Here is a tiny trained network, its code and every weight. The questions are about switching its units off for an input and a target symbol, where a switched-off unit gives its printed mean instead of its output.

import numpy as np


def w(rows, s, z=0):
    codes = np.array(rows[::2]) - 128.0
    scale = np.full(codes.shape[1], s)
    scale[-1] = z or s
    return codes * scale


def norm(h):
    return h / np.sqrt((h * h).mean(-1, keepdims=True) + 1e-5)


def f(y):
    return y / 2 * (1 + np.tanh(0.7978845608 * (y + 0.044715 * y**3)))


def softmax(a):
    e = np.exp(a - a.max(-1, keepdims=True))
    return e / e.sum(-1, keepdims=True)


def log_softmax(a):
    a = a - a.max(-1, keepdims=True)
    return a - np.log(np.exp(a).sum(-1, keepdims=True))


def net(x, mask):
    ids = ['ΓΔΞζημσφψω'.index(c) for c in x.split()]
    T = len(ids)
    res = E[ids] + P[:T]
    u = 0
    for l in range(2):
        q, k, v = (norm(res) @ M[l].T for M in (Q, K, V))
        z = softmax(np.where(np.tri(T) > 0, q @ k.T / 2**0.5, -1e9)) @ v
        res = res + np.where(mask[u], z, O[l][:, -1]) @ O[l][:, :-1]
        u += 1
        y = f(norm(res) @ A[l][:, :-1].T + A[l][:, -1])
        res = res + np.where(mask[u : u + 8], y, B[l][:, -1]) @ B[l][:, :-1]
        u += 8
    return log_softmax(norm(res)[-1] @ U[:, :-1].T + U[:, -1])


Q, K, V, O, A, B = {}, {}, {}, {}, {}, {}
E = w([
[186,152,146,143,183,124,217,162,93,139,110,62],'Γ',
[177,133,47,35,116,36,118,163,96,107,160,200],'Δ',
[119,148,123,84,71,161,135,137,121,139,118,118],'Ξ',
[91,127,42,56,125,118,99,200,115,253,82,104],'ζ',
[136,111,131,82,73,137,143,151,141,133,137,98],'η',
[167,168,151,75,82,151,100,156,110,144,114,102],'μ',
[172,146,156,149,60,22,62,141,80,174,103,140],'σ',
[137,169,128,78,77,166,107,116,81,161,123,133],'φ',
[178,203,133,67,95,166,69,137,113,181,169,105],'ψ',
[71,140,90,88,123,122,116,65,121,89,147,13],'ω',
],0.0038)
P = w([
[5,115,169,200,143,144,116,158,147,58,105,177],'0',
[123,93,143,101,102,118,166,93,82,146,131,127],'1',
[122,88,153,99,101,117,167,105,99,134,126,120],'2',
[135,87,150,110,101,122,166,101,88,135,128,119],'3',
[135,89,147,107,100,125,156,99,98,130,134,123],'4',
[134,94,150,111,107,128,165,92,95,135,134,128],'5',
[123,92,140,114,107,132,151,95,96,130,142,132],'6',
[125,100,146,109,107,135,160,96,86,133,123,125],'7',
[140,104,138,105,104,134,161,88,92,137,139,130],'8',
[121,103,152,113,108,133,153,101,95,127,136,124],'9',
[131,102,147,106,107,131,157,97,93,129,129,117],'10',
[123,103,143,115,105,144,152,97,87,126,135,126],'11',
],0.0019)
Q[0] = w([
[107,91,52,254,241,35,145,136,148,77,62,124],'0.h1',
[79,115,32,149,126,74,72,143,177,107,126,151],'0.h1',
],0.0037)
K[0] = w([
[253,80,98,44,111,98,206,47,72,193,158,45],'0.h1',
[145,116,52,43,39,122,115,68,141,231,197,162],'0.h1',
],0.0032)
V[0] = w([
[213,117,179,137,197,108,163,188,143,157,124,3],'0.h1',
[107,58,241,156,141,146,140,105,73,92,9,99],'0.h1',
],0.0013)
O[0] = w([
[70,157,111,114,52,101,148,148,150,166,183,139,27],'0.h1',
[141,139,63,252,193,97,116,166,133,110,116,113,1],'0.h1',
],0.0039,0.00053)
A[0] = w([
[192,162,148,87,137,171,131,40,101,240,182,119,194],'0.n1',
[69,13,62,63,99,157,202,74,182,93,105,81,158],'0.n2',
[137,48,173,131,23,170,160,96,58,131,125,209,254],'0.n3',
[146,75,116,97,85,105,94,184,85,209,57,64,136],'0.n4',
[133,177,158,161,90,90,118,252,87,132,60,34,177],'0.n5',
[143,237,99,131,57,130,135,137,164,185,242,25,151],'0.n6',
[13,171,126,94,148,218,141,56,73,137,142,69,215],'0.n7',
[91,171,11,107,112,38,128,210,141,175,252,210,172],'0.n8',
],0.0018,0.00074)
B[0] = w([
[124,84,131,195,159,112,173,177,208,95,62,131,254],'0.n1',
[224,215,165,174,136,151,35,101,85,150,70,150,155],'0.n2',
[150,189,139,78,199,128,129,213,177,117,197,81,176],'0.n3',
[83,194,56,204,179,146,101,87,151,122,165,171,209],'0.n4',
[132,102,108,148,101,129,191,85,144,158,174,170,163],'0.n5',
[77,81,116,154,85,91,198,117,74,53,99,143,226],'0.n6',
[204,95,152,150,100,20,127,110,153,101,120,106,211],'0.n7',
[85,126,195,99,172,181,193,137,118,2,57,127,150],'0.n8',
],0.0024,0.0028)
Q[1] = w([
[235,254,209,95,25,189,158,152,107,83,192,57],'1.h1',
[51,71,103,207,170,12,177,46,101,40,198,129],'1.h1',
],0.0038)
K[1] = w([
[87,186,202,217,187,160,102,174,156,56,180,126],'1.h1',
[253,103,135,129,69,109,223,88,139,154,141,65],'1.h1',
],0.0043)
V[1] = w([
[112,118,156,183,115,132,130,125,255,121,198,56],'1.h1',
[140,125,129,112,155,84,107,103,93,46,125,119],'1.h1',
],0.0027)
O[1] = w([
[125,39,84,128,23,153,87,89,26,149,71,96,2],'1.h1',
[144,187,144,89,99,39,152,51,132,5,112,67,55],'1.h1',
],0.0028,0.00078)
A[1] = w([
[152,184,214,73,129,158,26,128,140,136,118,28,177],'1.n1',
[108,105,88,194,141,191,158,214,172,254,171,184,180],'1.n2',
[174,132,198,102,44,87,191,139,129,166,155,117,253],'1.n3',
[4,119,138,131,101,155,181,204,95,18,106,160,154],'1.n4',
[91,187,138,98,255,153,171,182,236,229,174,183,55],'1.n5',
[192,236,157,182,104,59,139,180,166,111,91,155,156],'1.n6',
[123,134,166,176,252,49,202,95,201,106,142,80,123],'1.n7',
[94,87,110,61,15,163,180,87,65,209,124,118,159],'1.n8',
],0.0024,0.00052)
B[1] = w([
[126,89,107,170,164,92,203,57,150,139,65,173,232],'1.n1',
[123,223,130,56,96,128,116,43,119,92,163,117,202],'1.n2',
[1,133,130,124,171,146,102,115,129,175,95,156,243],'1.n3',
[211,116,105,129,198,138,201,92,105,193,145,92,119],'1.n4',
[87,91,29,200,137,119,115,168,132,84,33,63,234],'1.n5',
[123,68,156,129,111,83,42,157,98,185,225,104,153],'1.n6',
[71,89,129,149,64,200,129,115,72,54,168,253,127],'1.n7',
[116,83,144,197,174,141,114,141,170,53,143,185,252],'1.n8',
],0.0025)
U = w([
[81,113,123,182,129,149,241,150,66,142,189,118,122],'Γ',
[157,180,157,2,173,80,157,173,153,63,174,154,126],'Δ',
[241,131,136,153,187,126,123,109,126,215,111,83,50],'Ξ',
[52,183,45,113,158,135,100,175,165,165,73,74,255],'ζ',
[157,33,88,158,56,200,70,169,69,112,105,135,15],'η',
[145,213,123,100,75,211,81,97,109,120,190,155,134],'μ',
[81,113,166,140,88,42,42,158,96,206,197,138,102],'σ',
[148,115,118,219,202,112,75,170,147,42,143,163,82],'φ',
[76,71,195,105,151,165,137,89,176,162,68,204,141],'ψ',
[110,115,127,128,67,64,119,38,102,65,86,57,164],'ω',
],0.0054,0.00055)

Each question gives the input, a string of symbols that net reads in full, and the target symbol t.
The units are the heads (2 rows each of Q, K, V and O) and the neurons (one row each of A and B). Each row of codes is followed by its name. A weight is (code - 128) times the scale printed after its matrix; where a second scale follows, it is the last column's (O, A, B and U).
mask holds one flag per unit, layer by layer, with each layer's heads first. A switched-off unit (its flag False) gives its mean, the last column of its rows in O or B, instead of its output. The means were averaged over made-up inputs and are rounded, as every weight is.
A unit's drop is (log p(t) with every unit on - log p(t) with that unit switched off) / (log p(t) with every unit on - log p(t) with every unit switched off).
The circuit of an input: a set's keep is (log p(t) with only the set's units on - log p(t) with every unit switched off) / (log p(t) with every unit on - log p(t) with every unit switched off). Starting from the 12 units with the biggest drops (on a tie, the unit counted first), units are removed one at a time, each time the one whose removal leaves the highest keep (on an exact tie, the one counted first), for as long as the keep stays at least 0.8.
units of the circuit, in order: the units of the circuit, biggest drop first
top k neurons: the k neurons with the biggest drops, biggest first
top k neurons in layer l: the k neurons of layer l with the biggest drops, biggest first
drop when u is switched off: that unit's drop, to one decimal
input Γ ζ ψ ζ ζ ψ ψ ζ μ, target Γ: top 2 neurons -> 0.n6, 1.n4
input ζ φ ψ, target ζ: units of the circuit, in order -> 1.h1, 1.n5, 0.n1
input Δ ψ φ, target Δ: units of the circuit, in order -> 1.h1, 0.n3
input μ Ξ Ξ φ, target μ: top 2 neurons -> 1.n2, 0.n5
input ω ψ η ψ η ζ ψ ψ ζ η, target ω: units of the circuit, in order -> 1.h1, 0.n2
input ψ ψ ω ψ Γ ψ ω φ ζ η, target ψ: units of the circuit, in order -> 0.n2, 1.n5, 1.n3
input Ξ ζ ψ ψ Ξ Ξ ψ ζ μ ψ ψ, target Ξ: top 2 neurons in layer 0 -> 0.n1, 0.n6
input Δ ψ ψ ω Γ ψ ψ, target Δ: top neuron in layer 1 -> 1.n8
input Γ ζ ψ ζ ζ φ, target Γ: top 2 neurons in layer 0 -> 0.n8, 0.n6
input φ ψ Γ ψ Ξ ψ ω η Γ φ, target φ: top 3 neurons -> 0.n1, 1.n7, 0.n6
input Ξ ω ζ Δ η, target Ξ: top 2 neurons -> 0.n6, 0.n2
input ζ ψ Ξ Ξ, target ζ: top 2 neurons -> 1.n5, 0.n3
input φ ψ ζ ω ζ ψ ψ ψ ω ψ η, target φ: top 2 neurons -> 1.n7, 0.n2
input η η η ω Γ ζ φ ψ ψ Γ ψ η, target η: top neuron -> 0.n2
input φ ζ ψ μ, target φ: top 3 neurons in layer 1 -> 1.n7, 1.n6, 1.n5
input ψ Γ ζ ψ Γ μ ζ η Ξ, target ψ: top 2 neurons -> 1.n5, 1.n8
input σ ζ ζ φ ψ σ ψ ψ ψ ζ ψ, target σ: top 2 neurons in layer 0 -> 0.n1, 0.n6
input Ξ Ξ ψ, target Ξ: top 2 neurons in layer 0 -> 0.n6, 0.n1
input Γ φ ω Ξ Ξ, target Γ: top 2 neurons in layer 1 -> 1.n4, 1.n5
input σ ψ ψ φ ψ ζ ζ Γ ψ ψ φ, target σ: top 2 neurons -> 1.n6, 0.n1
input σ ψ σ Ξ ψ μ Ξ, target σ: top 2 neurons -> 1.n6, 0.n2
input Ξ ψ ψ ψ μ, target Ξ: top neuron in layer 1 -> 1.n5
input ζ ζ ψ ψ ψ Δ Γ ψ ω Δ η, target ζ: top 2 neurons in layer 1 -> 1.n5, 1.n8
input φ ψ φ, target φ: top 3 neurons in layer 0 -> 0.n1, 0.n6, 0.n8
input φ ψ σ ψ Δ Ξ Ξ ψ ψ ψ Ξ, target φ: top 4 neurons in layer 1 -> 1.n7, 1.n6, 1.n2, 1.n5
input σ φ ζ φ, target σ: top 2 neurons in layer 1 -> 1.n6, 1.n8
input η ψ ζ ψ η ψ, target η: top neuron -> 0.n6
input ζ ζ ψ ω ψ Γ ω η μ Ξ, target ζ: top 2 neurons -> 0.n3, 1.n5
input η σ φ Γ ω Γ Ξ, target η: drop when 0.h1 is switched off -> 0.3
input φ ω φ ζ ψ ψ ζ Δ ψ, target φ: drop when 1.h1 is switched off -> 0.8
